Here is a tiny trained network, its code and every weight. The questions are about switching its units off for an input and a target symbol, where a switched-off unit gives its printed mean instead of its output.

import numpy as np


def w(rows, s, z=0):
    codes = np.array(rows[::2]) - 128.0
    scale = np.full(codes.shape[1], s)
    scale[-1] = z or s
    return codes * scale


def norm(h):
    return h / np.sqrt((h * h).mean(-1, keepdims=True) + 1e-5)


def f(y):
    return y / 2 * (1 + np.tanh(0.7978845608 * (y + 0.044715 * y**3)))


def softmax(a):
    e = np.exp(a - a.max(-1, keepdims=True))
    return e / e.sum(-1, keepdims=True)


def log_softmax(a):
    a = a - a.max(-1, keepdims=True)
    return a - np.log(np.exp(a).sum(-1, keepdims=True))


def net(x, mask):
    ids = ['βγεζθω'.index(c) for c in x.split()]
    T = len(ids)
    res = E[ids] + P[:T]
    u = 0
    for l in range(2):
        q, k, v = (norm(res) @ M[l].T for M in (Q, K, V))
        z = softmax(np.where(np.tri(T) > 0, q @ k.T / 2**0.5, -1e9)) @ v
        res = res + np.where(mask[u], z, O[l][:, -1]) @ O[l][:, :-1]
        u += 1
        y = f(norm(res) @ A[l][:, :-1].T + A[l][:, -1])
        res = res + np.where(mask[u : u + 8], y, B[l][:, -1]) @ B[l][:, :-1]
        u += 8
    return log_softmax(norm(res)[-1] @ U[:, :-1].T + U[:, -1])


Q, K, V, O, A, B = {}, {}, {}, {}, {}, {}
E = w([
[141,134,129,254,60],'β',
[176,209,129,123,83],'γ',
[181,130,73,150,152],'ε',
[208,14,158,44,24],'ζ',
[126,125,164,124,134],'θ',
[123,139,136,109,46],'ω',
],0.014)
P = w([
[255,88,126,208,124],'0',
[150,116,202,107,103],'1',
[153,139,181,104,84],'2',
[174,150,107,139,134],'3',
[116,144,177,76,108],'4',
[103,149,174,72,115],'5',
[97,155,171,74,121],'6',
[105,168,169,85,125],'7',
],0.007)
Q[0] = w([
[206,206,102,42,2],'L0H1',
[214,187,82,211,86],'L0H1',
],0.0038)
K[0] = w([
[127,144,32,2,120],'L0H1',
[172,159,169,63,207],'L0H1',
],0.0073)
V[0] = w([
[148,122,102,1,176],'L0H1',
[102,135,73,138,73],'L0H1',
],0.0086)
O[0] = w([
[185,143,90,59,141,58],'L0H1',
[112,197,111,8,118,5],'L0H1',
],0.012,0.0025)
A[0] = w([
[71,239,106,120,172,111],'L0N1',
[103,131,104,192,130,112],'L0N2',
[121,83,41,203,146,183],'L0N3',
[116,12,116,29,101,18],'L0N4',
[136,212,123,82,179,3],'L0N5',
[51,141,248,112,96,146],'L0N6',
[130,149,76,2,191,162],'L0N7',
[76,127,143,102,143,93],'L0N8',
],0.0082,0.004)
B[0] = w([
[217,78,177,97,140,121],'L0N1',
[3,167,190,75,103,142],'L0N2',
[47,192,102,59,162,180],'L0N3',
[180,85,246,20,85,129],'L0N4',
[157,118,225,132,167,119],'L0N5',
[171,168,15,212,130,254],'L0N6',
[100,202,63,82,127,134],'L0N7',
[126,131,163,130,34,118],'L0N8',
],0.0059,0.0065)
Q[1] = w([
[109,128,143,86,90],'L1H1',
[114,8,139,114,133],'L1H1',
],0.015)
K[1] = w([
[150,65,145,207,161],'L1H1',
[120,183,114,248,132],'L1H1',
],0.013)
V[1] = w([
[108,2,25,126,28],'L1H1',
[22,225,77,127,206],'L1H1',
],0.0043)
O[1] = w([
[11,62,111,24,35,132],'L1H1',
[30,70,2,208,199,5],'L1H1',
],0.008,0.0018)
A[1] = w([
[52,44,147,92,205,101],'L1N1',
[178,20,55,145,198,202],'L1N2',
[69,162,255,86,199,133],'L1N3',
[80,126,56,158,107,187],'L1N4',
[176,87,155,163,99,194],'L1N5',
[132,13,190,158,171,5],'L1N6',
[72,114,117,99,130,56],'L1N7',
[83,132,44,99,217,120],'L1N8',
],0.01,0.0031)
B[1] = w([
[197,118,88,162,67,129],'L1N1',
[111,161,169,1,140,229],'L1N2',
[197,136,82,90,61,138],'L1N3',
[101,128,88,83,94,237],'L1N4',
[168,133,110,53,176,255],'L1N5',
[99,42,109,126,145,151],'L1N6',
[134,113,121,222,91,99],'L1N7',
[104,155,125,53,208,207],'L1N8',
],0.0091,0.0041)
U = w([
[14,211,154,192,116,107],'β',
[241,203,152,144,183,87],'γ',
[84,161,85,24,225,244],'ε',
[124,68,236,2,78,162],'ζ',
[97,50,218,146,194,247],'θ',
[134,145,56,69,8,47],'ω',
],0.0091,0.0013)

Each question gives the input, a string of symbols that net reads in full, and the target symbol t.
The units are the heads (2 rows each of Q, K, V and O) and the neurons (one row each of A and B). Each row of codes is followed by its name. A weight is (code - 128) times the scale printed after its matrix; where a second scale follows, it is the last column's (O, A, B and U).
mask holds one flag per unit, layer by layer, with each layer's heads first. A switched-off unit (its flag False) gives its mean, the last column of its rows in O or B, instead of its output. The means were averaged over made-up inputs and are rounded, as every weight is.
A unit's drop is (log p(t) with every unit on - log p(t) with that unit switched off) / (log p(t) with every unit on - log p(t) with every unit switched off).
The circuit of an input: a set's keep is (log p(t) with only the set's units on - log p(t) with every unit switched off) / (log p(t) with every unit on - log p(t) with every unit switched off). Starting from the 12 units with the biggest drops (on a tie, the unit counted first), units are removed one at a time, each time the one whose removal leaves the highest keep (on an exact tie, the one counted first), for as long as the keep stays at least 0.8.
units of the circuit, in order: the units of the circuit, biggest drop first
unit that matters most: the unit with the biggest drop
k most important neurons: the k neurons with the biggest drops, biggest first
k most important neurons of layer l: the k neurons of layer l with the biggest drops, biggest first
drop of u: that unit's drop, to one decimal
input ω θ θ ω γ θ, target γ: unit that matters most	L1H1
input θ ε β θ, target β: 2 most important neurons of layer 0	[L0N2, L0N7]
input ε γ γ θ ω β γ, target γ: units of the circuit, in order	[L0N6, L0N1, L1H1, L1N2]
input ε θ θ θ ω θ θ, target ω: 2 most important neurons of layer 0	[L0N6, L0N3]
input θ θ β θ ω θ θ, target ω: 2 most important neurons	[L1N4, L0N3]
input ε θ ζ θ β ε, target ω: 2 most important neurons	[L0N3, L1N3]
input θ θ θ θ, target θ: 3 most important neurons	[L1N6, L0N6, L0N4]
input θ ε θ, target ε: 4 most important neurons	[L0N3, L1N2, L0N6, L0N4]
input θ θ ε ζ ε, target ω: 2 most important neurons of layer 0	[L0N7, L0N3]
input θ γ ζ ω, target ζ: 2 most important neurons of layer 0	[L0N6, L0N3]
input θ θ θ ζ θ ω ω β, target ζ: 3 most important neurons of layer 0	[L0N6, L0N2, L0N3]
input θ γ ζ θ ε θ θ, target γ: 2 most important neurons of layer 0	[L0N6, L0N3]
input ζ γ ε, target ζ: drop of L0N6	0.2
input θ ε ε ε ω ζ β, target ζ: drop of L0N6	0.1
input θ ω θ ζ γ, target ζ: drop of L1H1	1.0
input θ θ θ, target θ: drop of L0H1	1.4
input θ γ γ θ θ β θ, target β: most important neuron of layer 0	[L0N4]
